Below are the code and all the weights of a small trained network. Each question names an input and a target symbol and asks about switching units off, where a switched-off unit gives its printed mean instead of its output.

import numpy as np


def w(rows, s, z=0):
    codes = np.array(rows[::2]) - 128.0
    scale = np.full(codes.shape[1], s)
    scale[-1] = z or s
    return codes * scale


def norm(h):
    return h / np.sqrt((h * h).mean(-1, keepdims=True) + 1e-5)


def softmax(a):
    e = np.exp(a - a.max(-1, keepdims=True))
    return e / e.sum(-1, keepdims=True)


def log_softmax(a):
    a = a - a.max(-1, keepdims=True)
    return a - np.log(np.exp(a).sum(-1, keepdims=True))


def net(x, mask):
    ids = ['ΘΠΦΨΩαβδεζημξστ'.index(c) for c in x.split()]
    T = len(ids)
    res = E[ids] + P[:T]
    u = 0
    for l in range(3):
        r = norm(res)
        for j in range(2):
            rows = slice(2 * j, 2 * j + 2)
            q, k, v = (r @ M[l][rows].T for M in (Q, K, V))
            z = softmax(np.where(np.tri(T) > 0, q @ k.T / 2**0.5, -1e9)) @ v
            o = O[l][rows]
            res = res + np.where(mask[u + j], z, o[:, -1]) @ o[:, :-1]
        u += 2
    return log_softmax(norm(res)[-1] @ U[:, :-1].T + U[:, -1])


Q, K, V, O = {}, {}, {}, {}
E = w([
[63,59,155],'Θ',
[196,206,117],'Π',
[189,206,105],'Φ',
[50,85,180],'Ψ',
[163,182,51],'Ω',
[176,175,66],'α',
[141,120,148],'β',
[84,61,79],'δ',
[47,71,147],'ε',
[46,87,165],'ζ',
[194,220,127],'η',
[119,102,244],'μ',
[66,49,107],'ξ',
[125,148,251],'σ',
[167,175,57],'τ',
],0.0028)
P = w([
[126,103,118],'0',
[13,193,121],'1',
[253,38,46],'2',
[41,157,171],'3',
[220,87,74],'4',
[74,145,146],'5',
[191,93,93],'6',
[100,147,140],'7',
[174,104,109],'8',
[123,166,107],'9',
],0.002)
Q[0] = w([
[206,211,56],'0.h0',
[15,64,137],'0.h0',
[79,253,200],'0.h1',
[48,102,189],'0.h1',
],0.0057)
K[0] = w([
[166,254,41],'0.h0',
[83,42,187],'0.h0',
[161,86,50],'0.h1',
[234,5,163],'0.h1',
],0.0042)
V[0] = w([
[192,181,95],'0.h0',
[100,194,94],'0.h0',
[180,66,103],'0.h1',
[94,253,30],'0.h1',
],0.003)
O[0] = w([
[4,169,134,2],'0.h0',
[86,99,162,154],'0.h0',
[93,176,11,59],'0.h1',
[76,86,161,112],'0.h1',
],0.0037,0.00031)
Q[1] = w([
[254,45,165],'1.h0',
[198,20,68],'1.h0',
[51,148,192],'1.h1',
[42,114,147],'1.h1',
],0.003)
K[1] = w([
[2,129,181],'1.h0',
[61,127,185],'1.h0',
[211,103,77],'1.h1',
[223,86,126],'1.h1',
],0.0049)
V[1] = w([
[192,152,79],'1.h0',
[185,254,34],'1.h0',
[128,232,27],'1.h1',
[86,29,160],'1.h1',
],0.0037)
O[1] = w([
[154,13,160,67],'1.h0',
[84,15,171,2],'1.h0',
[98,22,253,28],'1.h1',
[153,237,123,205],'1.h1',
],0.0033,0.00089)
Q[2] = w([
[177,43,17],'2.h0',
[130,78,18],'2.h0',
[220,2,194],'2.h1',
[236,125,162],'2.h1',
],0.0041)
K[2] = w([
[88,155,198],'2.h0',
[97,138,190],'2.h0',
[2,127,105],'2.h1',
[102,131,65],'2.h1',
],0.0059)
V[2] = w([
[210,3,88],'2.h0',
[88,207,35],'2.h0',
[157,53,8],'2.h1',
[232,122,242],'2.h1',
],0.0052)
O[2] = w([
[81,122,32,15],'2.h0',
[103,125,184,251],'2.h0',
[102,251,96,102],'2.h1',
[254,113,93,111],'2.h1',
],0.0062,0.0017)
U = w([
[126,189,73,52],'Θ',
[114,47,143,118],'Π',
[101,60,169,39],'Φ',
[147,204,123,56],'Ψ',
[27,76,194,149],'Ω',
[63,78,156,102],'α',
[128,70,2,182],'β',
[70,166,71,102],'δ',
[115,204,123,53],'ε',
[134,223,145,185],'ζ',
[121,59,172,17],'η',
[213,146,70,167],'μ',
[76,184,67,123],'ξ',
[245,109,150,253],'σ',
[41,79,171,148],'τ',
],0.0072,0.0025)

Each question gives the input, a string of symbols that net reads in full, and the target symbol t.
The units are the heads (2 rows each of Q, K, V and O). Each row of codes is followed by its name. A weight is (code - 128) times the scale printed after its matrix; where a second scale follows, it is the last column's (O and U).
mask holds one flag per head, layer by layer. A switched-off head (its flag False) gives its mean, the last column of its rows in O, instead of its output. The means were averaged over made-up inputs and are rounded, as every weight is.
A unit's drop is (log p(t) with every unit on - log p(t) with that unit switched off) / (log p(t) with every unit on - log p(t) with every unit switched off).
The circuit of an input: a set's keep is (log p(t) with only the set's units on - log p(t) with every unit switched off) / (log p(t) with every unit on - log p(t) with every unit switched off). Starting from all 6 units, units are removed one at a time, each time the one whose removal leaves the highest keep (on an exact tie, the one counted first), for as long as the keep stays at least 0.8.
units of the circuit, in order: the units of the circuit, biggest drop first
most important unit: the unit with the biggest drop
heads that matter: for each layer, one digit per head in row order, 1 if its drop is at least 0.15 and else 0, layers parted by /
drop of u: that unit's drop, to one decimal
input Ω Π σ σ ε, target σ: most important unit : 0.h0
input Π Π σ σ, target σ: heads that matter : 10 / 01 / 01
input η σ σ Ψ, target σ: units of the circuit, in order : [2.h1; 1.h1]
input τ Π μ σ σ ζ, target σ: heads that matter : 10 / 00 / 01
input σ α ξ Ω σ δ, target σ: heads that matter : 01 / 00 / 01
input σ Π ε σ σ σ, target σ: heads that matter : 00 / 00 / 01
input β τ α, target β: units of the circuit, in order : [2.h0; 1.h1; 0.h1]
input β ζ ζ η η ε ξ Ψ, target β: units of the circuit, in order : [2.h0; 0.h1; 1.h1]
input μ μ σ Ψ, target σ: heads that matter : 11 / 00 / 01
input β ζ δ ζ τ Ω σ, target β: heads that matter : 01 / 11 / 10
input σ τ μ σ Ω τ σ Ω, target σ: heads that matter : 10 / 00 / 01
input σ σ ε μ Ω β β σ β ε, target σ: heads that matter : 11 / 00 / 01
input β Ω μ μ δ ξ Π Φ α, target β: units of the circuit, in order : [0.h1; 2.h0; 1.h0]
input Φ η σ α, target σ: units of the circuit, in order : [2.h1]
input β α ζ, target β: units of the circuit, in order : [2.h0; 1.h1; 0.h1]
input σ τ σ ζ, target σ: heads that matter : 00 / 00 / 01
input σ σ Π ε μ Φ β μ, target σ: drop of 0.h1 : 0.5
input β μ η ζ ζ α σ ξ Π ζ, target β: drop of 2.h0 : 0.7
input β η Π ζ μ Ψ τ σ, target β: drop of 0.h1 : 0.2
input Π ζ σ δ, target σ: units of the circuit, in order : [2.h1]
input β μ σ Π η μ μ ξ, target β: drop of 0.h1 : 0.4
